Read these off the row that follows.
1) What is the entry just left of the centre entry?
2) What is the entry just right of 5.7?
3) What is the maximum?
4) What is the entry just left of -3.7?
5) What is the entry just left of -29.6?
6) What is the entry just left of the smallest entry?
-14.2,5.7,-45.4,-17.9,27.5,5.3,-21.2,-3.5,21.7,-29.6,-3.7,-29.2,-15.6
1) 5.3
2) -45.4
3) 27.5
4) -29.6
5) 21.7
6) 5.7

B = [[9.3, 0.4, 0.7, -4.1, -0.9, -14.1, -3.8, 3.2, 3.6], [9.7, -0.1, 12.3, 8.8, 7.1, -49.8, -5.7, 5.1, 2.3], [18.9, 0.4, 8.0, -0.8, 2.4, -48.0, -8.9, 6.9, 6.5], [-5.2, -0.1, 6.8, 9.0, 7.0, -15.5, 1.7, 2.5, -2.7], [12.7, 1.8, 11.7, 1.3, 11.2, -56.3, -4.5, 17.0, 4.5], [-1.1, -0.6, 2.4, 4.7, 0.5, -4.8, -0.5, -2.9, -1.0], [2.7, 1.7, 4.4, -1.9, 7.8, -21.5, 0.7, 12.9, 1.5]]
Give the smallest entry.
A: -56.3
The entry just right of -14.1 -> -3.8
The entry just left of the centre entry -> 9.0
The entry just right of 9.7: -0.1
Give the entry just left of -8.9.
A: -48.0
Give the centre entry.
A: 7.0
Give the entry just right of 4.4.
A: -1.9
Give the entry just right of 12.9.
A: 1.5
Give the entry just right of 2.5.
A: -2.7
Give the entry just right of 4.7.
A: 0.5
Give the entry just left of 6.5.
A: 6.9
The maximum: 18.9

data =
[[ 18.2  17.7  10.7  -1.7  -8.5 -44.3 -40.6  15.3]
 [  0.1  14.1  12.7   8.1 -14.1   0.8 -21.6  17.1]
 [  8.2 -33.3  21.7 -18.8 -13.1  -0.8   6.8  26.8]
 [ -9.2 -14.2  -8.4   0.8  31.5  23.2 -13.2  23.5]
 [-14.9  19.7  -4.1   8.0 -31.1  16.0  -7.2  23.2]
 [ -6.3   5.5 -16.3  21.9  -3.8  24.3  16.6 -15.8]
 [ 25.2 -21.2   4.8  14.8   1.7   3.4  26.9  -7.3]
 [  1.0   0.4 -30.5  33.4  -1.5  -9.5  29.3   1.4]
 [-23.4  10.2  13.4   1.7  16.8  -4.8   4.6  -4.1]
 [ -8.7  11.3  17.4  -8.1  16.7  36.6  39.0 -23.8]
 [-16.5   0.5  10.1 -18.8   8.4 -11.7  37.8  -7.6]
 [ -0.8   9.2  10.2  17.3  -2.1 -44.2  18.0 -33.9]]
The entry directly above -1.5 is 1.7
The top entry of the column that holds the smallest entry: -44.3
The entry directly above 39.0: 4.6
Give the 1st entry in reading order.
18.2
The entry just left of the largest entry -> 36.6
Give the largest entry.
39.0
Give the entry in the top-right corner.
15.3
The entry in the bottom-right corner: -33.9
The entry just left of 4.6 -> -4.8
Give the bottom entry of the column that holds the largest entry.
18.0
The bottom-left entry -> -0.8
The largest entry in the first column -> 25.2
Give the entry just left of 6.8.
-0.8
Give the 3rd entry on the main diagonal.
21.7
The entry just right of the largest entry -> -23.8
The fourth-last entry, reading row by row -> -2.1
The fourth entry in reading order is -1.7
The entry just right of -16.5: 0.5
Give the entry directly above 1.4.
-7.3
The entry just left of -2.1 -> 17.3
The 3rd entry in reading order -> 10.7
Give the bottom entry of the column that holds the smallest entry.
-44.2
Give the entry directly above -33.9.
-7.6
Give the entry directly above 0.4.
-21.2
The entry directly below the largest entry is 37.8
Give the entry just right of the smallest entry.
-40.6
The entry just left of the smallest entry -> -8.5
Give the entry just right of 6.8.
26.8
The entry directly below the smallest entry is 0.8
Give the entry directly above -23.8.
-4.1

a =
42,52,46,60,37,55,25,41,36,32,39,45,28
32,65,30,75,23,63,32,28,44,20,32,52,42
45,36,52,46,42,41,49,50,52,60,45,57,40
52,39,60,26,43,46,41,40,49,45,50,46,42
48,36,42,41,47,49,43,53,50,50,65,36,47
44,53,34,53,38,47,29,60,48,30,37,50,29
37,44,40,52,33,66,39,39,37,40,41,38,46
60,20,55,10,73,22,74,45,50,70,60,37,62
39,53,28,55,35,46,47,41,47,44,50,51,36
70,11,52,23,58,30,78,39,44,89,58,27,61
34,39,48,55,24,65,21,33,45,17,38,40,28
42,62,44,48,38,39,48,39,53,32,35,56,26
30,60,37,49,34,52,30,54,38,46,49,40,38
Rows and columns are numbered from 0.
The entry just right of the largest entry -> 58
What is the top-left entry? 42
The entry directly below the centre entry -> 74
What is the maximum? 89
What is the entry in the bottom-right corner? 38
What is the entry in the top-right corner? 28
The entry directly above the centre entry: 29
The entry at the centre: 39
What is the entry at row 0, column 2? 46
The entry in row 1 and column 0 -> 32
What is the minimum? 10
The entry in row 2 and column 2 -> 52
What is the entry in row 2 and column 0? 45
The top entry of the column that holds the smallest entry: 60
The entry at row 1, column 1 is 65
What is the entry just left of 75? 30
What is the entry directly below the smallest entry? 55
The entry just left of the smallest entry is 55
The entry in the bottom-left corner -> 30
What is the entry just left of 78? 30
What is the entry directly above the largest entry? 44
The entry directly below the largest entry -> 17
The entry directly below 73: 35
What is the entry at row 2, column 1? 36
What is the entry in row 0 and column 1? 52
What is the entry just left of 61? 27
What is the entry just left of the largest entry? 44
